Below is a small trained network, with its code and all its weights. Each question gives an input and a class and asks what happens when units are switched off, that is, made to give their printed mean instead of their output.

import numpy as np


def w(rows, s, z=0):
    codes = np.array(rows[::2]) - 128.0
    scale = np.full(codes.shape[1], s)
    scale[-1] = z or s
    return codes * scale


def f(y):
    return y / 2 * (1 + np.tanh(0.7978845608 * (y + 0.044715 * y**3)))


def log_softmax(a):
    a = a - a.max(-1, keepdims=True)
    return a - np.log(np.exp(a).sum(-1, keepdims=True))


def net(x, mask):
    res = np.array(x, float).reshape(1, 6) / 4 @ E
    y = f(res @ A[0][:, :-1].T + A[0][:, -1])
    res = res + np.where(mask, y, B[0][:, -1]) @ B[0][:, :-1]
    return log_softmax(res[-1] @ U[:, :-1].T + U[:, -1])


A, B = {}, {}
E = w([
[68,222,218,96,50,237,22],'x0',
[90,37,231,206,77,31,77],'x1',
[177,48,252,85,236,197,164],'x2',
[126,126,136,125,124,129,130],'x3',
[127,133,131,126,133,127,131],'x4',
[18,75,81,226,193,214,169],'x5',
],0.0046)
A[0] = w([
[19,98,89,237,178,215,135,87],'n1',
[69,57,235,207,74,38,93,86],'n2',
[236,164,166,51,72,83,99,91],'n3',
[31,99,97,233,167,219,158,95],'n4',
[211,174,166,46,86,73,102,61],'n5',
[26,228,236,80,59,236,6,30],'n6',
[44,228,7,199,11,51,71,128],'n7',
[179,193,46,21,183,213,186,138],'n8',
[222,165,158,56,81,86,94,44],'n9',
[175,57,249,77,225,210,119,16],'n10',
[112,131,236,95,155,188,75,94],'n11',
[228,159,159,40,85,62,106,93],'n12',
[155,88,246,82,209,176,156,67],'n13',
[158,222,27,25,170,233,170,91],'n14',
[64,216,14,214,6,86,55,131],'n15',
[85,48,238,213,78,43,83,68],'n16',
[183,58,252,82,219,218,132,4],'n17',
[85,41,236,208,95,37,69,89],'n18',
[19,97,99,219,175,214,162,97],'n19',
[46,239,243,109,54,249,16,20],'n20',
[229,130,142,37,103,39,143,145],'n21',
[20,92,99,217,174,211,155,87],'n22',
],0.0042,0.0016)
B[0] = w([
[36,156,235,16,107,31,32,198],'n1',
[233,216,126,212,113,237,65,223],'n2',
[45,133,185,57,182,46,60,193],'n3',
[45,173,221,9,139,46,35,194],'n4',
[48,170,205,43,179,59,50,178],'n5',
[62,46,15,233,243,82,196,250],'n6',
[225,30,124,6,8,194,191,252],'n7',
[188,220,157,231,192,208,65,210],'n8',
[45,176,224,52,154,57,54,170],'n9',
[196,42,105,24,2,171,171,201],'n10',
[144,56,50,128,109,148,194,175],'n11',
[21,118,197,61,192,31,60,194],'n12',
[164,55,75,56,27,175,178,188],'n13',
[242,236,161,225,116,239,44,210],'n14',
[185,30,104,24,28,176,200,242],'n15',
[232,228,146,227,113,232,73,222],'n16',
[183,30,125,6,18,162,171,200],'n17',
[234,220,117,223,136,232,73,230],'n18',
[33,183,220,21,136,45,21,195],'n19',
[47,22,20,236,245,62,202,249],'n20',
[21,94,170,104,221,42,83,206],'n21',
[40,174,227,30,138,40,33,191],'n22',
],0.0044,0.003)
U = w([
[128,110,115,109,139,135,119,253],'0',
[8,184,242,21,146,25,19,18],'1',
[206,12,78,24,11,199,235,44],'2',
[132,145,120,167,138,124,171,214],'3',
[244,248,145,248,163,251,44,8],'4',
[62,4,17,236,239,43,247,69],'5',
],0.0045,0.0042)

Each question gives the input, the list of numbers given to net, and the class t.
The units are the neurons (one row each of A and B). Each row of codes is followed by its name. A weight is (code - 128) times the scale printed after its matrix; where a second scale follows, it is the last column's (A, B and U).
mask holds one flag per neuron, in row order. A switched-off neuron (its flag False) gives its mean, the last column of its row in B, instead of its output. The means were averaged over made-up inputs and are rounded, as every weight is.
A unit's drop is (log p(t) with every unit on - log p(t) with that unit switched off) / (log p(t) with every unit on - log p(t) with every unit switched off).
The circuit of an input: a set's keep is (log p(t) with only the set's units on - log p(t) with every unit switched off) / (log p(t) with every unit on - log p(t) with every unit switched off). Starting from the 12 units with the biggest drops (on a tie, the unit counted first), units are removed one at a time, each time the one whose removal leaves the highest keep (on an exact tie, the one counted first), for as long as the keep stays at least 0.8.
units of the circuit, in order: the units of the circuit, biggest drop first
most important unit: the unit with the biggest drop
k most important neurons: the k neurons with the biggest drops, biggest first
drop of u: that unit's drop, to one decimal
input [7,-4,2,-2,6,6], class 5: units of the circuit, in order	(n20; n6)
input [-2,-7,-4,6,3,-2], class 4: units of the circuit, in order	(n14; n8)
input [6,6,1,-3,-3,-2], class 4: units of the circuit, in order	(n16; n18)
input [-6,-7,-1,5,6,6], class 4: most important unit	n14
input [-4,7,6,5,2,-2], class 4: units of the circuit, in order	(n18; n16)
input [2,-7,3,-3,-3,-5], class 4: 2 most important neurons	(n14; n8)
input [-5,-3,4,3,-3,-6], class 1: 2 most important neurons	(n21; n12)
input [4,-3,-6,-5,-4,4], class 2: 2 most important neurons	(n7; n15)
input [1,-4,-6,-4,1,4], class 2: drop of n7	0.6
input [-8,-2,8,-6,5,-2], class 2: drop of n17	0.3
input [6,8,3,5,2,1], class 4: drop of n20	-0.1
